Here is a tiny trained network, its code and every weight. The questions are about switching its units off for an input and a target symbol, where a switched-off unit gives its printed mean instead of its output.

import numpy as np


def w(rows, s, z=0):
    codes = np.array(rows[::2]) - 128.0
    scale = np.full(codes.shape[1], s)
    scale[-1] = z or s
    return codes * scale


def norm(h):
    return h / np.sqrt((h * h).mean(-1, keepdims=True) + 1e-5)


def f(y):
    return y / 2 * (1 + np.tanh(0.7978845608 * (y + 0.044715 * y**3)))


def softmax(a):
    e = np.exp(a - a.max(-1, keepdims=True))
    return e / e.sum(-1, keepdims=True)


def log_softmax(a):
    a = a - a.max(-1, keepdims=True)
    return a - np.log(np.exp(a).sum(-1, keepdims=True))


def net(x, mask):
    ids = ['αζηθλμσφψω'.index(c) for c in x.split()]
    T = len(ids)
    res = E[ids] + P[:T]
    u = 0
    for l in range(3):
        r = norm(res)
        for j in range(3):
            rows = slice(2 * j, 2 * j + 2)
            q, k, v = (r @ M[l][rows].T for M in (Q, K, V))
            z = softmax(np.where(np.tri(T) > 0, q @ k.T / 2**0.5, -1e9)) @ v
            o = O[l][rows]
            res = res + np.where(mask[u + j], z, o[:, -1]) @ o[:, :-1]
        u += 3
        y = f(norm(res) @ A[l][:, :-1].T + A[l][:, -1])
        res = res + np.where(mask[u : u + 4], y, B[l][:, -1]) @ B[l][:, :-1]
        u += 4
    return log_softmax(norm(res)[-1] @ U[:, :-1].T + U[:, -1])


Q, K, V, O, A, B = {}, {}, {}, {}, {}, {}
E = w([
[135,140,120],'α',
[95,119,124],'ζ',
[92,98,109],'η',
[113,146,138],'θ',
[132,140,122],'λ',
[98,131,158],'μ',
[108,131,148],'σ',
[249,128,152],'φ',
[168,102,33],'ψ',
[89,119,127],'ω',
],0.013)
P = w([
[61,61,104],'0',
[71,173,138],'1',
[38,18,116],'2',
[85,45,107],'3',
[253,84,101],'4',
[46,40,123],'5',
[94,50,109],'6',
[116,211,7],'7',
[42,38,121],'8',
],0.0052)
Q[0] = w([
[227,174,216],'0.h0',
[93,121,220],'0.h0',
[255,93,132],'0.h1',
[146,12,213],'0.h1',
[43,140,9],'0.h2',
[225,39,161],'0.h2',
],0.0083)
K[0] = w([
[245,173,129],'0.h0',
[143,87,94],'0.h0',
[133,212,107],'0.h1',
[41,169,114],'0.h1',
[19,134,75],'0.h2',
[239,102,79],'0.h2',
],0.012)
V[0] = w([
[108,70,105],'0.h0',
[98,62,109],'0.h0',
[183,115,125],'0.h1',
[144,2,143],'0.h1',
[86,177,153],'0.h2',
[137,158,146],'0.h2',
],0.0071)
O[0] = w([
[169,138,118,229],'0.h0',
[196,150,103,254],'0.h0',
[114,101,99,56],'0.h1',
[145,2,136,212],'0.h1',
[185,90,126,149],'0.h2',
[112,93,136,84],'0.h2',
],0.0076,0.0039)
A[0] = w([
[146,116,138,181],'0.n0',
[107,92,2,104],'0.n1',
[79,71,162,2],'0.n2',
[134,95,196,78],'0.n3',
],0.0063,0.0048)
B[0] = w([
[85,129,162,228],'0.n0',
[192,254,165,254],'0.n1',
[144,2,98,85],'0.n2',
[85,144,90,113],'0.n3',
],0.0048,0.0023)
Q[1] = w([
[81,98,240],'1.h0',
[164,118,252],'1.h0',
[110,91,63],'1.h1',
[113,254,72],'1.h1',
[54,130,208],'1.h2',
[198,119,160],'1.h2',
],0.0085)
K[1] = w([
[50,26,100],'1.h0',
[13,104,129],'1.h0',
[243,118,164],'1.h1',
[62,255,203],'1.h1',
[188,187,136],'1.h2',
[116,98,200],'1.h2',
],0.0084)
V[1] = w([
[96,131,217],'1.h0',
[138,213,199],'1.h0',
[173,7,52],'1.h1',
[227,130,107],'1.h1',
[59,58,113],'1.h2',
[114,163,2],'1.h2',
],0.0032)
O[1] = w([
[210,3,141,110],'1.h0',
[142,55,22,99],'1.h0',
[39,79,68,249],'1.h1',
[142,27,85,216],'1.h1',
[164,164,55,143],'1.h2',
[209,91,164,47],'1.h2',
],0.0029,0.0021)
A[1] = w([
[160,68,180,1],'1.n0',
[138,48,139,35],'1.n1',
[160,45,134,48],'1.n2',
[222,104,3,207],'1.n3',
],0.0065,0.0024)
B[1] = w([
[62,249,77,130],'1.n0',
[57,241,124,155],'1.n1',
[105,254,116,164],'1.n2',
[158,52,188,255],'1.n3',
],0.0072,0.0059)
Q[2] = w([
[118,132,53],'2.h0',
[105,111,253],'2.h0',
[97,112,85],'2.h1',
[148,120,68],'2.h1',
[129,122,89],'2.h2',
[122,163,194],'2.h2',
],0.014)
K[2] = w([
[90,192,116],'2.h0',
[135,2,81],'2.h0',
[114,177,126],'2.h1',
[160,159,175],'2.h1',
[141,123,95],'2.h2',
[136,164,188],'2.h2',
],0.013)
V[2] = w([
[72,165,253],'2.h0',
[131,208,36],'2.h0',
[80,198,159],'2.h1',
[182,182,192],'2.h1',
[89,81,68],'2.h2',
[173,100,128],'2.h2',
],0.004)
O[2] = w([
[163,128,104,177],'2.h0',
[154,78,82,5],'2.h0',
[103,174,204,115],'2.h1',
[131,241,131,127],'2.h1',
[135,254,143,114],'2.h2',
[154,112,139,136],'2.h2',
],0.0044,0.0021)
A[2] = w([
[112,149,4,164],'2.n0',
[126,199,112,101],'2.n1',
[154,127,125,165],'2.n2',
[104,155,93,3],'2.n3',
],0.012,0.0061)
B[2] = w([
[206,85,123,216],'2.n0',
[136,98,87,173],'2.n1',
[129,89,78,249],'2.n2',
[2,29,131,63],'2.n3',
],0.0089,0.0015)
U = w([
[132,69,210,111],'α',
[170,154,83,107],'ζ',
[117,154,186,137],'η',
[84,93,11,229],'θ',
[133,80,210,87],'λ',
[163,224,73,162],'μ',
[66,118,107,225],'σ',
[252,220,161,1],'φ',
[138,141,193,70],'ψ',
[30,13,112,150],'ω',
],0.014,0.0047)

Each question gives the input, a string of symbols that net reads in full, and the target symbol t.
The units are the heads (2 rows each of Q, K, V and O) and the neurons (one row each of A and B). Each row of codes is followed by its name. A weight is (code - 128) times the scale printed after its matrix; where a second scale follows, it is the last column's (O, A, B and U).
mask holds one flag per unit, layer by layer, with each layer's heads first. A switched-off unit (its flag False) gives its mean, the last column of its rows in O or B, instead of its output. The means were averaged over made-up inputs and are rounded, as every weight is.
A unit's drop is (log p(t) with every unit on - log p(t) with that unit switched off) / (log p(t) with every unit on - log p(t) with every unit switched off).
The circuit of an input: a set's keep is (log p(t) with only the set's units on - log p(t) with every unit switched off) / (log p(t) with every unit on - log p(t) with every unit switched off). Starting from the 12 units with the biggest drops (on a tie, the unit counted first), units are removed one at a time, each time the one whose removal leaves the highest keep (on an exact tie, the one counted first), for as long as the keep stays at least 0.8.
units of the circuit, in order: the units of the circuit, biggest drop first
top k neurons: the k neurons with the biggest drops, biggest first
k most important neurons of layer l: the k neurons of layer l with the biggest drops, biggest first
heads that matter: for each layer, one digit per head in row order, 1 if its drop is at least 0.15 and else 0, layers parted by /
drop when u is switched off: that unit's drop, to one decimal
input ψ θ θ α θ ω α ω, target φ: units of the circuit, in order	(1.h1)
input μ φ ζ θ θ, target ω: top 2 neurons	(0.n1; 0.n2)
input α η θ μ θ, target σ: units of the circuit, in order	(0.h0; 0.h2; 0.n1; 1.n3)
input ω ω λ θ θ, target α: units of the circuit, in order	(0.h2; 0.h0)
input λ ψ θ σ, target θ: units of the circuit, in order	(1.n3; 2.n1)
input λ ω ψ η θ, target α: top 3 neurons	(1.n2; 1.n1; 0.n3)
input ω ψ λ θ μ, target μ: top 3 neurons	(1.n3; 1.n0; 0.n1)
input φ α θ, target θ: top 2 neurons	(1.n3; 1.n1)
input α ψ σ θ, target μ: heads that matter	110 / 100 / 000
input θ θ ω θ η, target φ: heads that matter	111 / 010 / 010
input λ ψ λ θ, target μ: top 2 neurons	(1.n2; 1.n1)
input φ φ μ θ θ, target ω: top 2 neurons	(2.n3; 0.n1)
input θ ζ μ ω σ θ ψ ψ θ, target θ: 3 most important neurons of layer 1	(1.n3; 1.n0; 1.n1)
input α α θ η μ, target μ: units of the circuit, in order	(0.h1)
input μ ω α μ θ θ φ ζ, target φ: heads that matter	101 / 010 / 000
input λ ω μ μ λ, target α: top 2 neurons	(1.n3; 0.n1)
input ζ θ σ μ θ λ α ω, target φ: drop when 1.h1 is switched off	0.4
input θ μ α η θ ψ σ, target θ: drop when 2.n1 is switched off	0.6
input λ θ λ α α σ, target σ: drop when 1.n0 is switched off	0.1
input ζ ψ σ η λ σ μ φ σ, target σ: most important neuron of layer 1	(1.n3)
